Here is a tiny trained network, its code and every weight. The questions are about switching its units off for an input and a target symbol, where a switched-off unit gives its printed mean instead of its output.

import numpy as np


def w(rows, s, z=0):
    codes = np.array(rows[::2]) - 128.0
    scale = np.full(codes.shape[1], s)
    scale[-1] = z or s
    return codes * scale


def f(y):
    return np.maximum(y, 0)


def softmax(a):
    e = np.exp(a - a.max(-1, keepdims=True))
    return e / e.sum(-1, keepdims=True)


def log_softmax(a):
    a = a - a.max(-1, keepdims=True)
    return a - np.log(np.exp(a).sum(-1, keepdims=True))


def net(x, mask):
    ids = ['ΔΛΩαβγεηθμξστφψ'.index(c) for c in x.split()]
    T = len(ids)
    res = E[ids] + P[:T]
    u = 0
    for l in range(2):
        r = res
        for j in range(3):
            rows = slice(3 * j, 3 * j + 3)
            q, k, v = (r @ M[l][rows].T for M in (Q, K, V))
            z = softmax(np.where(np.tri(T) > 0, q @ k.T / 3**0.5, -1e9)) @ v
            o = O[l][rows]
            res = res + np.where(mask[u + j], z, o[:, -1]) @ o[:, :-1]
        u += 3
        y = f(res @ A[l][:, :-1].T + A[l][:, -1])
        res = res + np.where(mask[u : u + 4], y, B[l][:, -1]) @ B[l][:, :-1]
        u += 4
    return log_softmax(res[-1] @ U[:, :-1].T + U[:, -1])


Q, K, V, O, A, B = {}, {}, {}, {}, {}, {}
E = w([
[122,187,104,145,148,155],'Δ',
[215,81,108,124,108,158],'Λ',
[138,130,101,172,83,110],'Ω',
[73,161,114,101,88,56],'α',
[190,146,146,192,109,156],'β',
[135,168,190,129,72,96],'γ',
[40,10,192,57,219,169],'ε',
[73,161,107,175,88,28],'η',
[139,71,105,133,63,30],'θ',
[178,90,39,169,153,140],'μ',
[97,123,37,152,138,75],'ξ',
[154,225,192,132,112,179],'σ',
[208,162,137,133,149,231],'τ',
[133,155,113,84,107,145],'φ',
[207,139,216,107,73,174],'ψ',
],0.011)
P = w([
[93,103,116,131,70,163],'0',
[107,158,123,113,115,143],'1',
[152,139,136,174,135,124],'2',
[139,153,95,68,125,121],'3',
[177,150,136,177,165,90],'4',
[167,165,89,39,143,105],'5',
[205,166,137,173,188,54],'6',
[181,184,69,6,157,88],'7',
[230,179,131,161,214,25],'8',
[238,143,87,10,145,91],'9',
],0.011)
Q[0] = w([
[151,91,92,94,119,155],'L0H0',
[227,198,44,139,75,124],'L0H0',
[26,100,212,123,108,194],'L0H0',
[105,122,176,114,196,105],'L0H1',
[116,137,135,155,171,125],'L0H1',
[63,122,60,40,86,197],'L0H1',
[95,99,168,85,105,148],'L0H2',
[58,126,201,159,254,212],'L0H2',
[53,103,180,94,171,137],'L0H2',
],0.0084)
K[0] = w([
[167,95,129,112,155,105],'L0H0',
[53,19,168,139,172,166],'L0H0',
[164,189,121,93,135,110],'L0H0',
[146,94,75,51,130,121],'L0H1',
[148,99,135,86,133,139],'L0H1',
[209,188,124,162,131,57],'L0H1',
[150,138,103,156,138,96],'L0H2',
[149,142,95,125,5,91],'L0H2',
[169,142,69,178,87,106],'L0H2',
],0.012)
V[0] = w([
[150,161,82,233,11,130],'L0H0',
[242,176,102,229,91,72],'L0H0',
[113,218,118,242,83,103],'L0H0',
[216,99,114,110,215,48],'L0H1',
[169,69,208,132,123,144],'L0H1',
[181,148,3,70,16,205],'L0H1',
[63,40,174,76,98,63],'L0H2',
[142,175,122,86,168,134],'L0H2',
[143,209,204,46,70,130],'L0H2',
],0.0043)
O[0] = w([
[184,176,70,201,3,142,191],'L0H0',
[208,231,107,171,80,71,82],'L0H0',
[222,166,51,144,56,92,146],'L0H0',
[174,90,175,125,232,44,58],'L0H1',
[160,100,199,158,116,136,81],'L0H1',
[67,37,74,45,73,199,250],'L0H1',
[93,45,151,91,96,69,62],'L0H2',
[117,167,170,99,209,138,153],'L0H2',
[136,179,139,92,86,163,187],'L0H2',
],0.0051,0.0017)
A[0] = w([
[2,21,230,191,178,146,95],'L0N0',
[226,105,120,130,155,139,24],'L0N1',
[10,69,242,167,191,141,36],'L0N2',
[146,217,226,155,170,119,251],'L0N3',
],0.0036,0.0019)
B[0] = w([
[197,197,70,254,71,156,182],'L0N0',
[96,156,133,98,107,186,161],'L0N1',
[197,193,92,192,35,105,177],'L0N2',
[77,145,83,101,74,193,251],'L0N3',
],0.0043,0.0027)
Q[1] = w([
[116,135,80,105,95,134],'L1H0',
[92,91,180,126,174,104],'L1H0',
[81,98,175,90,168,129],'L1H0',
[118,118,251,167,226,60],'L1H1',
[182,221,63,200,57,122],'L1H1',
[163,114,159,193,181,118],'L1H1',
[155,141,138,142,117,123],'L1H2',
[165,100,114,126,141,127],'L1H2',
[114,111,137,119,148,123],'L1H2',
],0.018)
K[1] = w([
[131,118,128,178,96,171],'L1H0',
[176,161,159,114,195,90],'L1H0',
[180,152,158,150,179,69],'L1H0',
[158,153,118,12,216,89],'L1H1',
[31,64,91,106,48,217],'L1H1',
[124,167,91,4,109,95],'L1H1',
[133,115,112,125,108,150],'L1H2',
[154,112,110,81,132,130],'L1H2',
[126,145,151,106,150,118],'L1H2',
],0.016)
V[1] = w([
[78,117,96,37,136,102],'L1H0',
[121,43,104,54,145,167],'L1H0',
[182,130,132,197,150,149],'L1H0',
[112,66,115,154,82,9],'L1H1',
[78,125,15,175,191,114],'L1H1',
[236,32,124,153,150,145],'L1H1',
[142,74,99,91,107,156],'L1H2',
[91,130,108,138,113,178],'L1H2',
[179,132,133,110,189,123],'L1H2',
],0.014)
O[1] = w([
[65,135,113,96,140,148,66],'L1H0',
[80,196,145,81,116,87,93],'L1H0',
[186,161,118,169,97,111,111],'L1H0',
[107,124,152,167,232,151,96],'L1H1',
[115,175,6,141,148,175,115],'L1H1',
[143,212,152,177,116,87,20],'L1H1',
[114,191,120,121,154,85,184],'L1H2',
[156,125,122,97,136,93,233],'L1H2',
[85,122,142,133,79,135,1],'L1H2',
],0.015,0.0052)
A[1] = w([
[49,115,50,130,185,204,21],'L1N0',
[154,99,165,129,2,77,17],'L1N1',
[204,173,164,78,140,215,254],'L1N2',
[174,228,42,119,47,98,34],'L1N3',
],0.007,0.0058)
B[1] = w([
[158,191,211,146,26,158,217],'L1N0',
[165,197,110,97,203,254,219],'L1N1',
[89,88,75,173,128,31,220],'L1N2',
[26,33,210,225,127,156,248],'L1N3',
],0.0072,0.015)
U = w([
[81,78,31,152,45,120,243],'Δ',
[109,193,175,154,94,47,134],'Λ',
[189,185,24,125,205,55,160],'Ω',
[60,118,186,99,154,208,78],'α',
[199,162,126,208,85,91,89],'β',
[113,44,206,140,151,87,138],'γ',
[135,186,108,128,126,66,255],'ε',
[135,107,126,182,188,234,38],'η',
[108,174,163,141,222,124,64],'θ',
[55,138,123,218,120,114,59],'μ',
[150,252,80,133,111,172,130],'ξ',
[202,153,101,89,97,164,113],'σ',
[99,139,212,179,25,186,93],'τ',
[102,178,103,58,128,82,188],'φ',
[185,206,179,97,127,112,106],'ψ',
],0.0048,0.0038)

Each question gives the input, a string of symbols that net reads in full, and the target symbol t.
The units are the heads (3 rows each of Q, K, V and O) and the neurons (one row each of A and B). Each row of codes is followed by its name. A weight is (code - 128) times the scale printed after its matrix; where a second scale follows, it is the last column's (O, A, B and U).
mask holds one flag per unit, layer by layer, with each layer's heads first. A switched-off unit (its flag False) gives its mean, the last column of its rows in O or B, instead of its output. The means were averaged over made-up inputs and are rounded, as every weight is.
A unit's drop is (log p(t) with every unit on - log p(t) with that unit switched off) / (log p(t) with every unit on - log p(t) with every unit switched off).
The circuit of an input: a set's keep is (log p(t) with only the set's units on - log p(t) with every unit switched off) / (log p(t) with every unit on - log p(t) with every unit switched off). Starting from the 12 units with the biggest drops (on a tie, the unit counted first), units are removed one at a time, each time the one whose removal leaves the highest keep (on an exact tie, the one counted first), for as long as the keep stays at least 0.8.
circuit, biggest first: the units of the circuit, biggest drop first
most important unit: the unit with the biggest drop
k most important neurons: the k neurons with the biggest drops, biggest first
top k neurons in layer l: the k neurons of layer l with the biggest drops, biggest first
heads that matter: for each layer, one digit per head in row order, 1 if its drop is at least 0.15 and else 0, layers parted by /
input η γ Δ σ, target η: circuit, biggest first => [L1H1]
input β τ Δ Δ ψ, target β: circuit, biggest first => [L1H0; L0H0]
input γ φ μ Δ ψ η β γ, target γ: circuit, biggest first => [L1H1; L0H2]
input τ Δ Δ σ γ Ω η Ω, target τ: circuit, biggest first => [L1N3; L1H1]
input η Δ Δ Δ τ Δ ξ, target η: heads that matter => 100 / 110
input α Δ τ σ, target α: circuit, biggest first => [L1H0; L1H1]
input φ θ Δ σ η τ Λ Δ, target φ: heads that matter => 010 / 100
input α β α Δ τ β τ ξ, target α: circuit, biggest first => [L1H0; L1H1; L0H2]
input β μ τ Δ ε η η μ, target η: circuit, biggest first => [L0H0; L1H1; L1H0]
input ψ τ γ γ γ α Δ α, target ψ: circuit, biggest first => [L1H1; L1N1; L1N3]
input Δ ε γ Δ γ Δ Δ τ Δ θ, target Δ: 2 most important neurons => [L1N0; L0N3]
input Ω Δ ε τ τ, target τ: circuit, biggest first => [L0H0; L1H1; L1N3]
input η σ Δ Δ Δ γ γ, target η: circuit, biggest first => [L1H1; L0H0]
input θ Δ σ γ ψ σ Ω θ α, target θ: circuit, biggest first => [L1H1; L0H2]
input γ Δ ξ μ Ω α φ η τ ψ, target γ: circuit, biggest first => [L1H1; L1N2]
input σ Δ γ τ μ θ μ, target σ: 2 most important neurons => [L1N1; L1N3]
input Δ τ ξ ε σ θ β Ω, target β: heads that matter => 110 / 110
input φ ξ Ω, target φ: heads that matter => 010 / 100
input γ Λ θ Ω Ω, target γ: circuit, biggest first => [L1H1]
input Ω α α β η ξ, target Ω: heads that matter => 100 / 010
input Δ Δ Δ ε τ Λ, target τ: heads that matter => 110 / 111
input η ε θ γ Δ α μ μ η ξ, target η: heads that matter => 110 / 110
input τ σ η γ β φ β η φ φ, target τ: most important unit => L1N3
input Δ γ β, target Δ: heads that matter => 000 / 010
input ξ η Δ η Λ, target ξ: heads that matter => 000 / 110
input Δ γ γ Λ, target Δ: circuit, biggest first => [L1H1; L1N1]
input ξ γ τ τ μ γ, target ξ: 2 most important neurons => [L1N0; L1N3]
input γ θ Δ Ω μ, target γ: heads that matter => 000 / 010
input ξ μ Δ Δ ξ η τ Λ η Δ, target ξ: top 2 neurons in layer 1 => [L1N0; L1N3]
